Below is a small trained network, with its code and all its weights. Each question gives an input and a class and asks what happens when units are switched off, that is, made to give their printed mean instead of their output.

import numpy as np


def w(rows, s, z=0):
    codes = np.array(rows[::2]) - 128.0
    scale = np.full(codes.shape[1], s)
    scale[-1] = z or s
    return codes * scale


def f(y):
    return np.maximum(y, 0)


def log_softmax(a):
    a = a - a.max(-1, keepdims=True)
    return a - np.log(np.exp(a).sum(-1, keepdims=True))


def net(x, mask):
    res = np.array(x, float).reshape(1, 3) / 4 @ E
    y = f(res @ A[0][:, :-1].T + A[0][:, -1])
    res = res + np.where(mask, y, B[0][:, -1]) @ B[0][:, :-1]
    return log_softmax(res[-1] @ U[:, :-1].T + U[:, -1])


A, B = {}, {}
E = w([
[252,120,79,164,61,209],'x0',
[146,170,174,42,75,40],'x1',
[101,90,65,95,208,108],'x2',
],0.014)
A[0] = w([
[177,251,145,68,54,143,81],'N1',
[72,172,165,162,122,72,116],'N2',
[145,159,123,120,51,104,166],'N3',
[55,118,192,124,96,70,101],'N4',
[44,96,96,170,201,147,137],'N5',
[100,128,122,27,145,106,40],'N6',
[138,188,185,148,40,113,211],'N7',
[117,104,242,139,147,121,161],'N8',
[206,172,64,189,127,135,254],'N9',
[80,142,189,155,135,96,102],'N10',
[156,128,97,91,112,124,168],'N11',
[135,87,109,20,163,21,184],'N12',
[151,77,86,77,139,118,185],'N13',
[22,115,76,139,196,169,161],'N14',
[86,192,203,146,145,104,132],'N15',
[36,186,121,127,165,151,149],'N16',
],0.013,0.0054)
B[0] = w([
[82,29,107,57,120,87,203],'N1',
[131,227,186,113,150,98,198],'N2',
[96,87,152,67,141,126,182],'N3',
[124,221,106,153,198,156,219],'N4',
[115,51,154,64,102,167,213],'N5',
[137,116,201,95,186,104,194],'N6',
[136,179,138,67,43,84,208],'N7',
[124,220,121,101,161,88,183],'N8',
[155,117,185,116,194,132,233],'N9',
[117,195,214,133,127,147,188],'N10',
[129,95,125,142,152,83,161],'N11',
[89,173,254,74,131,120,254],'N12',
[56,141,80,114,208,137,175],'N13',
[96,48,145,2,79,169,221],'N14',
[98,229,173,167,178,68,202],'N15',
[157,101,149,140,139,144,194],'N16',
],0.01,0.019)
U = w([
[83,182,95,221,150,14,23],'0',
[9,199,76,201,68,130,2],'1',
[166,111,207,233,158,211,138],'2',
[150,15,188,1,76,160,169],'3',
[139,103,62,131,246,126,138],'4',
[145,245,243,113,176,99,223],'5',
[151,181,119,102,132,3,96],'6',
],0.0092,0.0068)

Each question gives the input, the list of numbers given to net, and the class t.
The units are the neurons (one row each of A and B). Each row of codes is followed by its name. A weight is (code - 128) times the scale printed after its matrix; where a second scale follows, it is the last column's (A, B and U).
mask holds one flag per neuron, in row order. A switched-off neuron (its flag False) gives its mean, the last column of its row in B, instead of its output. The means were averaged over made-up inputs and are rounded, as every weight is.
A unit's drop is (log p(t) with every unit on - log p(t) with that unit switched off) / (log p(t) with every unit on - log p(t) with every unit switched off).
The circuit of an input: a set's keep is (log p(t) with only the set's units on - log p(t) with every unit switched off) / (log p(t) with every unit on - log p(t) with every unit switched off). Starting from the 12 units with the biggest drops (on a tie, the unit counted first), units are removed one at a time, each time the one whose removal leaves the highest keep (on an exact tie, the one counted first), for as long as the keep stays at least 0.8.
units of the circuit, in order: the units of the circuit, biggest drop first
k most important neurons: the k neurons with the biggest drops, biggest first
drop when u is switched off: that unit's drop, to one decimal
input [7,-4,-1], class 2: most important neuron => [N14]
input [1,7,-7], class 6: 2 most important neurons => [N1 N14]
input [1,5,-6], class 6: units of the circuit, in order => [N14 N1 N5 N12]
input [6,-3,7], class 4: 4 most important neurons => [N12 N13 N7 N1]
input [-3,0,4], class 3: 2 most important neurons => [N14 N5]
input [6,1,3], class 4: 3 most important neurons => [N14 N12 N5]
input [8,-7,-6], class 2: 2 most important neurons => [N14 N5]
input [3,-5,-2], class 2: drop when N14 is switched off => 0.2
input [2,-5,-5], class 2: drop when N2 is switched off => 0.1
input [-5,-1,8], class 3: drop when N14 is switched off => 0.1
